Below is a small trained network, with its code and all its weights. Each question gives an input and a class and asks what happens when units are switched off, that is, made to give their printed mean instead of their output.

import numpy as np


def w(rows, s, z=0):
    codes = np.array(rows[::2]) - 128.0
    scale = np.full(codes.shape[1], s)
    scale[-1] = z or s
    return codes * scale


def f(y):
    return y / 2 * (1 + np.tanh(0.7978845608 * (y + 0.044715 * y**3)))


def log_softmax(a):
    a = a - a.max(-1, keepdims=True)
    return a - np.log(np.exp(a).sum(-1, keepdims=True))


def net(x, mask):
    res = np.array(x, float).reshape(1, 6) / 4 @ E
    y = f(res @ A[0][:, :-1].T + A[0][:, -1])
    res = res + np.where(mask, y, B[0][:, -1]) @ B[0][:, :-1]
    return log_softmax(res[-1] @ U[:, :-1].T + U[:, -1])


A, B = {}, {}
E = w([
[44,70,100,78,2,60,121,49,78,170,108],'x0',
[57,225,137,166,61,187,88,146,207,231,183],'x1',
[133,121,126,136,125,127,128,136,131,129,129],'x2',
[132,116,130,132,123,129,127,132,131,134,128],'x3',
[54,116,24,79,174,113,24,191,209,84,52],'x4',
[131,132,132,119,128,133,126,126,122,122,129],'x5',
],0.005)
A[0] = w([
[192,136,210,175,96,148,201,68,61,158,199,6],'neuron 1',
[33,77,97,76,10,37,121,31,66,165,118,85],'neuron 2',
[218,193,174,198,254,223,134,222,179,87,168,109],'neuron 3',
[72,103,34,61,161,125,33,204,203,96,53,90],'neuron 4',
[189,135,216,170,94,146,215,78,61,163,200,16],'neuron 5',
[28,248,144,191,46,224,65,157,234,245,220,143],'neuron 6',
],0.004,0.0011)
B[0] = w([
[48,198,16,199,207,51,175,45,161,146,96,187],'neuron 1',
[181,113,38,65,55,203,253,207,213,213,27,225],'neuron 2',
[170,91,17,60,53,157,250,183,192,191,40,206],'neuron 3',
[38,210,28,218,201,26,184,38,141,138,124,195],'neuron 4',
[68,184,35,183,194,49,185,71,155,144,100,191],'neuron 5',
[214,10,4,65,141,60,103,77,25,23,188,253],'neuron 6',
],0.0054,0.0046)
U = w([
[61,204,106,192,170,74,138,90,153,142,119,81],'0',
[164,114,113,84,93,191,167,175,187,189,83,80],'1',
[133,132,144,123,126,137,123,130,119,122,132,194],'2',
[183,66,111,99,138,98,109,107,51,52,160,92],'3',
[123,136,145,135,127,140,117,137,135,134,136,181],'4',
[120,134,150,124,124,141,116,130,122,128,135,168],'5',
[99,169,234,158,118,212,67,151,120,138,155,56],'6',
[78,179,251,161,122,224,40,164,118,155,166,1],'7',
],0.011,0.0099)

Each question gives the input, the list of numbers given to net, and the class t.
The units are the neurons (one row each of A and B). Each row of codes is followed by its name. A weight is (code - 128) times the scale printed after its matrix; where a second scale follows, it is the last column's (A, B and U).
mask holds one flag per neuron, in row order. A switched-off neuron (its flag False) gives its mean, the last column of its row in B, instead of its output. The means were averaged over made-up inputs and are rounded, as every weight is.
A unit's drop is (log p(t) with every unit on - log p(t) with that unit switched off) / (log p(t) with every unit on - log p(t) with every unit switched off).
The circuit of an input: a set's keep is (log p(t) with only the set's units on - log p(t) with every unit switched off) / (log p(t) with every unit on - log p(t) with every unit switched off). Starting from all 6 units, units are removed one at a time, each time the one whose removal leaves the highest keep (on an exact tie, the one counted first), for as long as the keep stays at least 0.8.
circuit, biggest first: the units of the circuit, biggest drop first
most important unit: the unit with the biggest drop
k most important neurons: the k neurons with the biggest drops, biggest first
drop of u: that unit's drop, to one decimal
input [4,-1,-3,0,-7,-3], class 0: most important neuron : neuron 1
input [-6,-7,-7,-5,8,-3], class 0: 2 most important neurons : neuron 4; neuron 6
input [8,8,-8,0,-3,-8], class 1: 2 most important neurons : neuron 2; neuron 4
input [4,-4,-1,-5,-7,1], class 0: circuit, biggest first : neuron 1; neuron 5
input [-6,-5,-7,2,-7,-4], class 0: 2 most important neurons : neuron 1; neuron 5
input [-8,-7,-8,-1,-7,-1], class 1: 3 most important neurons : neuron 3; neuron 4; neuron 6
input [-1,-1,-2,4,-7,-4], class 0: 2 most important neurons : neuron 1; neuron 5
input [6,-5,0,-3,-5,5], class 1: 3 most important neurons : neuron 2; neuron 6; neuron 4
input [-8,-1,7,1,-5,2], class 1: 2 most important neurons : neuron 3; neuron 4
input [-8,-7,3,-1,2,7], class 1: 2 most important neurons : neuron 3; neuron 6
input [-7,8,7,-8,0,-2], class 3: 2 most important neurons : neuron 6; neuron 2
input [-2,-2,-1,2,8,3], class 0: 2 most important neurons : neuron 4; neuron 6
input [3,1,-2,-7,-8,-4], class 0: 2 most important neurons : neuron 1; neuron 5
input [-8,3,-1,-2,1,8], class 1: circuit, biggest first : neuron 3
input [6,-4,0,-4,7,-1], class 0: 2 most important neurons : neuron 4; neuron 6
input [-3,-8,2,0,-8,2], class 0: circuit, biggest first : neuron 1; neuron 5
input [-2,5,1,0,-7,-1], class 0: 3 most important neurons : neuron 1; neuron 5; neuron 2
input [7,-7,7,-4,-1,7], class 1: drop of neuron 6 : 0.3
input [1,-7,6,7,-7,3], class 0: drop of neuron 1 : 0.4
input [-8,4,6,-5,1,6], class 1: most important unit : neuron 3
input [8,5,-3,-4,0,4], class 1: drop of neuron 2 : 1.5
input [-1,8,-5,3,3,1], class 3: drop of neuron 5 : 0.0
